Here is a tiny trained network, its code and every weight. The questions are about switching its units off for an input and a class, where a switched-off unit gives its printed mean instead of its output.

import numpy as np


def w(rows, s, z=0):
    codes = np.array(rows[::2]) - 128.0
    scale = np.full(codes.shape[1], s)
    scale[-1] = z or s
    return codes * scale


def f(y):
    return np.maximum(y, 0)


def log_softmax(a):
    a = a - a.max(-1, keepdims=True)
    return a - np.log(np.exp(a).sum(-1, keepdims=True))


def net(x, mask):
    res = np.array(x, float).reshape(1, 4) / 4 @ E
    y = f(res @ A[0][:, :-1].T + A[0][:, -1])
    res = res + np.where(mask, y, B[0][:, -1]) @ B[0][:, :-1]
    return log_softmax(res[-1] @ U[:, :-1].T + U[:, -1])


A, B = {}, {}
E = w([
[168,187,170,17,85,206,144],'x0',
[118,157,86,106,140,100,130],'x1',
[204,107,83,67,224,169,183],'x2',
[198,50,78,66,97,107,10],'x3',
],0.013)
A[0] = w([
[168,189,106,33,27,231,69,94],'neuron 0',
[97,230,202,33,106,155,192,171],'neuron 1',
[216,92,159,28,113,172,63,117],'neuron 2',
[137,123,131,188,163,89,227,168],'neuron 3',
[171,63,74,63,127,112,2,240],'neuron 4',
[121,116,94,162,145,92,146,207],'neuron 5',
[166,73,69,138,233,231,236,239],'neuron 6',
[73,153,120,70,139,99,117,184],'neuron 7',
[60,209,147,97,125,146,141,96],'neuron 8',
[82,216,113,209,95,111,148,217],'neuron 9',
[177,44,145,214,218,78,129,253],'neuron 10',
[230,99,95,14,195,159,178,75],'neuron 11',
],0.0096,0.0038)
B[0] = w([
[180,165,89,139,53,116,193,241],'neuron 0',
[145,85,201,81,98,170,142,235],'neuron 1',
[192,212,79,150,110,134,94,233],'neuron 2',
[124,125,61,167,167,144,204,199],'neuron 3',
[204,102,90,199,144,19,68,252],'neuron 4',
[56,155,68,143,162,126,74,174],'neuron 5',
[51,115,62,100,255,200,198,252],'neuron 6',
[92,157,172,83,82,134,107,156],'neuron 7',
[147,112,182,119,143,147,165,180],'neuron 8',
[174,147,188,210,127,153,131,207],'neuron 9',
[134,167,102,146,225,65,98,215],'neuron 10',
[208,191,159,142,195,114,186,245],'neuron 11',
],0.0092,0.017)
U = w([
[150,229,140,245,150,116,188,252],'0',
[85,42,100,175,119,83,6,208],'1',
[12,131,29,142,168,157,194,56],'2',
[164,70,100,85,242,80,78,6],'3',
[129,129,235,106,93,166,180,142],'4',
[136,161,91,185,2,103,160,53],'5',
[125,104,129,31,155,183,218,56],'6',
],0.0093,0.0026)

Each question gives the input, the list of numbers given to net, and the class t.
The units are the neurons (one row each of A and B). Each row of codes is followed by its name. A weight is (code - 128) times the scale printed after its matrix; where a second scale follows, it is the last column's (A, B and U).
mask holds one flag per neuron, in row order. A switched-off neuron (its flag False) gives its mean, the last column of its row in B, instead of its output. The means were averaged over made-up inputs and are rounded, as every weight is.
A unit's drop is (log p(t) with every unit on - log p(t) with that unit switched off) / (log p(t) with every unit on - log p(t) with every unit switched off).
The circuit of an input: a set's keep is (log p(t) with only the set's units on - log p(t) with every unit switched off) / (log p(t) with every unit on - log p(t) with every unit switched off). Starting from all 12 units, units are removed one at a time, each time the one whose removal leaves the highest keep (on an exact tie, the one counted first), for as long as the keep stays at least 0.8.
circuit, biggest first: the units of the circuit, biggest drop first
top k neurons: the k neurons with the biggest drops, biggest first
drop of u: that unit's drop, to one decimal
input [3,7,8,8], class 0: top neuron	neuron 11
input [8,-2,1,-2], class 6: top 2 neurons	neuron 9; neuron 1
input [-2,3,0,6], class 1: circuit, biggest first	neuron 6; neuron 11; neuron 4
input [1,-8,-8,0], class 4: circuit, biggest first	neuron 4; neuron 2; neuron 10
input [-5,-4,0,8], class 1: circuit, biggest first	neuron 11; neuron 6
input [0,-1,-2,7], class 1: top 2 neurons	neuron 4; neuron 11
input [0,6,5,-6], class 2: top 2 neurons	neuron 6; neuron 3
input [1,7,-1,8], class 5: circuit, biggest first	neuron 0; neuron 6
input [-8,8,2,1], class 3: top 2 neurons	neuron 10; neuron 0
input [-1,-3,7,1], class 3: top 2 neurons	neuron 0; neuron 6
input [-7,-3,0,6], class 1: top 2 neurons	neuron 11; neuron 6
input [2,-3,7,5], class 0: top 2 neurons	neuron 11; neuron 2
input [5,7,8,4], class 0: drop of neuron 11	0.1
input [-1,-5,8,-4], class 2: circuit, biggest first	neuron 6
input [1,-7,-4,6], class 5: drop of neuron 2	0.2
input [1,5,-5,-5], class 4: drop of neuron 1	0.1
